[[-16, 28, 36, -24, 34, -47, -58, 51, -17, -9, -32, 19, -2, -31, 5, 59],
[30, 12, -32, 15, -16, 42, -2, -37, 30, -27, 7, -6, -3, 16, 13, -45],
[36, -27, 12, -9, -1, 60, 35, -45, 12, -27, 34, -47, 22, 41, -13, -44]]
Rows and columns are numbered from 0.
The entry at row 0, column 2 is 36
The bottom-left entry -> 36
The entry just left of -1 is -9
The entry directly above -6?
Answer: 19
The entry directly above 15: -24
The entry directly above the largest entry is 42
The entry in the top-right corner?
Answer: 59
The entry in row 0 and column 1?
Answer: 28
The entry in the bottom-right corner: -44
The entry directly above 42?
Answer: -47
The entry just right of the largest entry: 35
The entry in row 2 and column 2: 12
The entry just right of -37 is 30
The entry in row 1 and column 0?
Answer: 30
The entry at row 1, column 2?
Answer: -32
The maximum?
Answer: 60
The entry directly below 7 is 34
The entry just right of the smallest entry?
Answer: 51
The top-left entry?
Answer: -16
The entry in row 1 and column 1 -> 12
The entry just left of 41 -> 22
The top entry of the column that holds the smallest entry?
Answer: -58

(17, -9, 76, 19, 3, 26, -18)
The 3rd entry: 76
Report the 2nd entry from the left.
A: -9
Report the 1st entry from the right.
A: -18
Report the third entry from the right.
A: 3
